Here is a tiny trained network, its code and every weight. The questions are about switching its units off for an input and a target symbol, where a switched-off unit gives its printed mean instead of its output.

import numpy as np


def w(rows, s, z=0):
    codes = np.array(rows[::2]) - 128.0
    scale = np.full(codes.shape[1], s)
    scale[-1] = z or s
    return codes * scale


def norm(h):
    return h / np.sqrt((h * h).mean(-1, keepdims=True) + 1e-5)


def f(y):
    return np.maximum(y, 0)


def softmax(a):
    e = np.exp(a - a.max(-1, keepdims=True))
    return e / e.sum(-1, keepdims=True)


def log_softmax(a):
    a = a - a.max(-1, keepdims=True)
    return a - np.log(np.exp(a).sum(-1, keepdims=True))


def net(x, mask):
    ids = ['βδεζλπφψω'.index(c) for c in x.split()]
    T = len(ids)
    res = E[ids] + P[:T]
    r = norm(res)
    for j in range(2):
        rows = slice(2 * j, 2 * j + 2)
        q, k, v = (r @ M[0][rows].T for M in (Q, K, V))
        z = softmax(np.where(np.tri(T) > 0, q @ k.T / 2**0.5, -1e9)) @ v
        o = O[0][rows]
        res = res + np.where(mask[j], z, o[:, -1]) @ o[:, :-1]
    y = f(norm(res) @ A[0][:, :-1].T + A[0][:, -1])
    res = res + np.where(mask[2:10], y, B[0][:, -1]) @ B[0][:, :-1]
    return log_softmax(norm(res)[-1] @ U[:, :-1].T + U[:, -1])


Q, K, V, O, A, B = {}, {}, {}, {}, {}, {}
E = w([
[55,98,130],'β',
[59,112,125],'δ',
[229,47,9],'ε',
[77,74,186],'ζ',
[61,123,120],'λ',
[72,147,109],'π',
[151,11,205],'φ',
[103,86,199],'ψ',
[113,254,71],'ω',
],0.009)
P = w([
[75,255,242],'0',
[64,85,119],'1',
[71,95,50],'2',
[70,101,46],'3',
[67,96,44],'4',
[69,94,42],'5',
],0.0052)
Q[0] = w([
[165,144,154],'H0',
[115,158,126],'H0',
[246,107,74],'H1',
[106,112,6],'H1',
],0.019)
K[0] = w([
[92,138,152],'H0',
[87,98,118],'H0',
[236,141,118],'H1',
[161,129,8],'H1',
],0.017)
V[0] = w([
[131,207,220],'H0',
[222,112,107],'H0',
[5,178,156],'H1',
[136,136,166],'H1',
],0.016)
O[0] = w([
[140,250,89,110],'H0',
[187,111,160,62],'H0',
[156,162,12,246],'H1',
[99,115,79,111],'H1',
],0.013)
A[0] = w([
[149,169,77,163],'N0',
[51,179,91,231],'N1',
[226,164,155,100],'N2',
[62,187,220,174],'N3',
[224,82,73,48],'N4',
[253,110,95,6],'N5',
[45,91,84,82],'N6',
[83,64,177,112],'N7',
],0.016,0.0023)
B[0] = w([
[87,143,57,221],'N0',
[161,44,82,248],'N1',
[5,146,137,130],'N2',
[74,235,103,140],'N3',
[188,194,85,184],'N4',
[168,162,244,143],'N5',
[86,116,232,228],'N6',
[165,177,81,164],'N7',
],0.024,0.011)
U = w([
[100,134,40,214],'β',
[90,10,166,163],'δ',
[72,123,205,245],'ε',
[119,131,164,85],'ζ',
[133,119,145,1],'λ',
[112,128,145,1],'π',
[196,111,143,68],'φ',
[138,130,143,26],'ψ',
[89,180,149,87],'ω',
],0.012,0.0041)

Each question gives the input, a string of symbols that net reads in full, and the target symbol t.
The units are the heads (2 rows each of Q, K, V and O) and the neurons (one row each of A and B). Each row of codes is followed by its name. A weight is (code - 128) times the scale printed after its matrix; where a second scale follows, it is the last column's (O, A, B and U).
mask holds one flag per unit, heads first, then neurons. A switched-off unit (its flag False) gives its mean, the last column of its rows in O or B, instead of its output. The means were averaged over made-up inputs and are rounded, as every weight is.
A unit's drop is (log p(t) with every unit on - log p(t) with that unit switched off) / (log p(t) with every unit on - log p(t) with every unit switched off).
The circuit of an input: a set's keep is (log p(t) with only the set's units on - log p(t) with every unit switched off) / (log p(t) with every unit on - log p(t) with every unit switched off). Starting from all 10 units, units are removed one at a time, each time the one whose removal leaves the highest keep (on an exact tie, the one counted first), for as long as the keep stays at least 0.8.
units of the circuit, in order: the units of the circuit, biggest drop first
most important unit: the unit with the biggest drop
top k neurons: the k neurons with the biggest drops, biggest first
heads that matter: for each layer, one digit per head in row order, 1 if its drop is at least 0.15 and else 0, layers parted by /
drop when u is switched off: that unit's drop, to one decimal
input λ β λ δ ε, target ε: heads that matter -> 11
input φ ζ φ ζ, target δ: top 2 neurons -> (N6; N7)
input ε φ φ, target φ: heads that matter -> 10
input φ φ φ, target ε: most important unit -> H1
input ψ ε φ λ β, target φ: heads that matter -> 10
input β ψ ζ ζ, target δ: top 2 neurons -> (N6; N4)
input δ φ β β δ, target δ: top 2 neurons -> (N6; N7)
input λ ε φ π, target φ: heads that matter -> 10
input ζ π β ε β φ, target φ: units of the circuit, in order -> (H0; N4; N0)
input ζ ω ω φ φ, target δ: units of the circuit, in order -> (H1; N6)
input β ε φ ζ λ, target φ: top 2 neurons -> (N4; N0)
input φ π δ δ φ, target δ: units of the circuit, in order -> (N6; H1; N0)
input ψ ψ ε φ φ ζ, target φ: top 2 neurons -> (N0; N4)
input β φ ε δ, target φ: top neuron -> (N4)
input ε β φ ζ, target φ: top 2 neurons -> (N4; N5)
input φ ζ ζ β φ β, target δ: top 3 neurons -> (N6; N7; N3)
input ψ ε φ φ δ, target φ: drop when N4 is switched off -> 0.3
input φ β φ ω φ, target ε: drop when N6 is switched off -> 0.6
input ε ψ β ζ ε, target δ: drop when N0 is switched off -> -0.4
